Here is a tiny trained network, its code and every weight. The questions are about switching its units off for an input and a target symbol, where a switched-off unit gives its printed mean instead of its output.

import numpy as np


def w(rows, s, z=0):
    codes = np.array(rows[::2]) - 128.0
    scale = np.full(codes.shape[1], s)
    scale[-1] = z or s
    return codes * scale


def f(y):
    return np.maximum(y, 0)


def softmax(a):
    e = np.exp(a - a.max(-1, keepdims=True))
    return e / e.sum(-1, keepdims=True)


def log_softmax(a):
    a = a - a.max(-1, keepdims=True)
    return a - np.log(np.exp(a).sum(-1, keepdims=True))


def net(x, mask):
    ids = ['αβζθλμπψω'.index(c) for c in x.split()]
    T = len(ids)
    res = E[ids] + P[:T]
    u = 0
    for l in range(2):
        r = res
        for j in range(2):
            rows = slice(3 * j, 3 * j + 3)
            q, k, v = (r @ M[l][rows].T for M in (Q, K, V))
            z = softmax(np.where(np.tri(T) > 0, q @ k.T / 3**0.5, -1e9)) @ v
            o = O[l][rows]
            res = res + np.where(mask[u + j], z, o[:, -1]) @ o[:, :-1]
        u += 2
        y = f(res @ A[l][:, :-1].T + A[l][:, -1])
        res = res + np.where(mask[u : u + 8], y, B[l][:, -1]) @ B[l][:, :-1]
        u += 8
    return log_softmax(res[-1] @ U[:, :-1].T + U[:, -1])


Q, K, V, O, A, B = {}, {}, {}, {}, {}, {}
E = w([
[175,32,166,160,111,157,199],'α',
[212,35,225,135,176,151,139],'β',
[160,52,168,170,149,135,192],'ζ',
[148,63,211,204,181,104,214],'θ',
[230,176,86,254,165,221,146],'λ',
[167,52,45,44,10,154,95],'μ',
[157,217,32,125,79,109,19],'π',
[86,125,24,163,55,122,229],'ψ',
[60,202,119,98,170,7,166],'ω',
],0.0074)
P = w([
[193,119,144,174,104,57,91],'0',
[85,47,69,143,186,147,80],'1',
[45,157,144,137,103,211,94],'2',
[171,144,144,69,135,112,209],'3',
[83,109,9,113,159,118,162],'4',
[134,88,86,246,103,87,95],'5',
],0.011)
Q[0] = w([
[103,169,176,152,137,102,124],'0.h0',
[137,57,74,157,121,95,175],'0.h0',
[146,49,78,168,109,151,108],'0.h0',
[26,85,241,47,171,1,154],'0.h1',
[36,53,84,66,110,135,150],'0.h1',
[57,214,72,121,126,17,29],'0.h1',
],0.0083)
K[0] = w([
[147,124,155,195,178,88,118],'0.h0',
[35,119,145,118,116,180,183],'0.h0',
[63,164,149,104,66,188,99],'0.h0',
[37,94,233,81,169,5,125],'0.h1',
[58,74,103,30,93,96,240],'0.h1',
[33,254,45,84,121,31,79],'0.h1',
],0.0074)
V[0] = w([
[214,63,175,148,165,71,97],'0.h0',
[150,164,125,127,100,113,145],'0.h0',
[132,152,122,81,57,152,185],'0.h0',
[78,169,85,177,189,161,233],'0.h1',
[37,163,64,179,135,60,21],'0.h1',
[183,94,199,92,119,130,253],'0.h1',
],0.0044)
O[0] = w([
[175,106,254,161,58,207,183,194],'0.h0',
[170,94,128,111,118,108,139,113],'0.h0',
[128,160,90,103,79,78,127,51],'0.h0',
[61,160,39,209,190,157,136,198],'0.h1',
[107,96,122,58,209,190,207,214],'0.h1',
[127,177,171,231,20,62,134,8],'0.h1',
],0.004,0.0015)
A[0] = w([
[135,176,116,179,123,75,77,153],'0.n0',
[80,232,153,119,115,142,138,225],'0.n1',
[122,68,127,173,88,171,107,197],'0.n2',
[161,81,191,123,37,100,141,5],'0.n3',
[110,53,228,81,95,180,102,185],'0.n4',
[180,170,195,147,137,191,149,145],'0.n5',
[164,109,172,73,41,116,112,33],'0.n6',
[167,172,196,116,141,47,254,185],'0.n7',
],0.0066,0.0029)
B[0] = w([
[186,108,167,177,56,103,120,181],'0.n0',
[63,172,137,86,48,210,162,181],'0.n1',
[114,8,141,173,129,107,46,252],'0.n2',
[100,24,58,142,237,178,171,160],'0.n3',
[102,18,201,51,140,137,129,190],'0.n4',
[175,141,203,89,254,119,49,201],'0.n5',
[60,55,21,121,186,189,103,152],'0.n6',
[238,130,78,82,127,160,224,223],'0.n7',
],0.005,0.0038)
Q[1] = w([
[120,102,27,132,150,60,117],'1.h0',
[94,125,140,62,125,236,188],'1.h0',
[109,198,184,144,41,83,51],'1.h0',
[110,127,166,79,126,246,176],'1.h1',
[119,147,190,158,58,117,95],'1.h1',
[159,179,172,91,90,113,125],'1.h1',
],0.013)
K[1] = w([
[25,164,131,91,72,180,197],'1.h0',
[235,118,44,107,126,29,207],'1.h0',
[117,62,168,240,162,96,80],'1.h0',
[254,125,89,110,165,53,163],'1.h1',
[162,46,192,172,90,114,58],'1.h1',
[155,38,115,123,184,140,117],'1.h1',
],0.0094)
V[1] = w([
[115,135,5,110,12,129,90],'1.h0',
[117,55,122,93,66,73,122],'1.h0',
[125,141,65,254,56,117,189],'1.h0',
[63,87,171,167,114,87,202],'1.h1',
[86,199,176,46,150,78,166],'1.h1',
[109,179,93,11,87,112,97],'1.h1',
],0.0081)
O[1] = w([
[190,167,71,74,141,145,107,72],'1.h0',
[171,211,154,112,109,64,129,139],'1.h0',
[167,75,6,158,177,92,67,106],'1.h0',
[89,173,119,149,149,38,2,96],'1.h1',
[92,128,213,81,171,145,101,2],'1.h1',
[120,149,151,98,152,218,111,15],'1.h1',
],0.0087,0.0055)
A[1] = w([
[159,113,136,117,181,57,151,248],'1.n0',
[156,160,158,159,144,101,144,233],'1.n1',
[38,137,109,148,160,95,22,222],'1.n2',
[32,106,138,117,194,169,72,110],'1.n3',
[175,97,161,148,173,116,137,88],'1.n4',
[111,103,137,78,158,255,154,6],'1.n5',
[44,121,117,165,154,134,131,209],'1.n6',
[51,102,135,121,199,160,88,101],'1.n7',
],0.0097,0.0025)
B[1] = w([
[144,146,108,75,95,213,101,255],'1.n0',
[168,197,133,73,90,123,111,209],'1.n1',
[139,137,111,87,218,76,69,221],'1.n2',
[92,159,122,134,72,173,85,191],'1.n3',
[124,160,119,79,133,154,99,223],'1.n4',
[121,144,254,118,208,102,151,229],'1.n5',
[80,89,148,157,122,123,123,239],'1.n6',
[92,179,138,148,53,169,93,186],'1.n7',
],0.0097,0.0056)
U = w([
[117,162,137,155,130,55,136,91],'α',
[78,161,185,174,66,98,175,81],'β',
[113,141,149,157,146,48,131,95],'ζ',
[111,114,177,144,179,5,111,91],'θ',
[51,41,83,176,112,208,200,129],'λ',
[187,190,105,74,4,184,145,253],'μ',
[134,105,190,102,231,144,191,197],'π',
[140,104,84,101,230,93,106,46],'ψ',
[47,151,133,122,95,220,58,67],'ω',
],0.0043,0.0032)

Each question gives the input, a string of symbols that net reads in full, and the target symbol t.
The units are the heads (3 rows each of Q, K, V and O) and the neurons (one row each of A and B). Each row of codes is followed by its name. A weight is (code - 128) times the scale printed after its matrix; where a second scale follows, it is the last column's (O, A, B and U).
mask holds one flag per unit, layer by layer, with each layer's heads first. A switched-off unit (its flag False) gives its mean, the last column of its rows in O or B, instead of its output. The means were averaged over made-up inputs and are rounded, as every weight is.
A unit's drop is (log p(t) with every unit on - log p(t) with that unit switched off) / (log p(t) with every unit on - log p(t) with every unit switched off).
The circuit of an input: a set's keep is (log p(t) with only the set's units on - log p(t) with every unit switched off) / (log p(t) with every unit on - log p(t) with every unit switched off). Starting from the 12 units with the biggest drops (on a tie, the unit counted first), units are removed one at a time, each time the one whose removal leaves the highest keep (on an exact tie, the one counted first), for as long as the keep stays at least 0.8.
units of the circuit, in order: the units of the circuit, biggest drop first
k most important neurons: the k neurons with the biggest drops, biggest first
top k neurons in layer l: the k neurons of layer l with the biggest drops, biggest first
input μ λ ω, target μ: units of the circuit, in order : (1.h0, 1.h1, 0.n1)
input ζ π α α π, target π: units of the circuit, in order : (1.h1, 0.h1, 1.n5)
input ω λ ζ, target ω: units of the circuit, in order : (1.h1, 1.n3, 1.n7, 0.n2)
input λ α ψ ψ ω, target ω: 3 most important neurons : (1.n7, 1.n3, 0.n2)
input β λ λ ζ, target μ: units of the circuit, in order : (0.h1, 1.n0, 0.n7)
input ω ω π π α λ, target π: units of the circuit, in order : (1.h1, 0.h1, 1.n5, 1.h0)
input ω ζ ω λ μ, target ω: top neuron in layer 0 : (0.n1)
input ζ β λ ψ π, target ψ: 3 most important neurons : (1.n2, 0.n5, 0.n7)
input ω π α β, target μ: units of the circuit, in order : (0.h1, 1.n0, 0.n7)
input ω λ ω, target ω: units of the circuit, in order : (1.h1, 1.n3, 1.n7, 0.h1)
input λ ω λ ζ, target μ: units of the circuit, in order : (1.n0, 0.n7, 1.n5)
input λ ζ λ μ λ, target μ: units of the circuit, in order : (1.h0, 1.n5)
input ψ μ λ β, target μ: 3 most important neurons : (1.n0, 1.n1, 1.n5)
input ω π π λ θ ψ, target π: 2 most important neurons : (1.n5, 0.n1)
input θ ω β λ θ, target λ: most important neuron : (0.n7)
input π β ω π, target π: 2 most important neurons : (1.n5, 0.n7)
input π ω θ λ λ λ, target θ: 2 most important neurons : (1.n2, 0.n7)
input β λ π, target β: 2 most important neurons : (0.n5, 0.n4)
input λ ω ω, target λ: top 2 neurons in layer 0 : (0.n5, 0.n1)
input ω λ μ ω ψ, target ω: most important neuron : (1.n3)
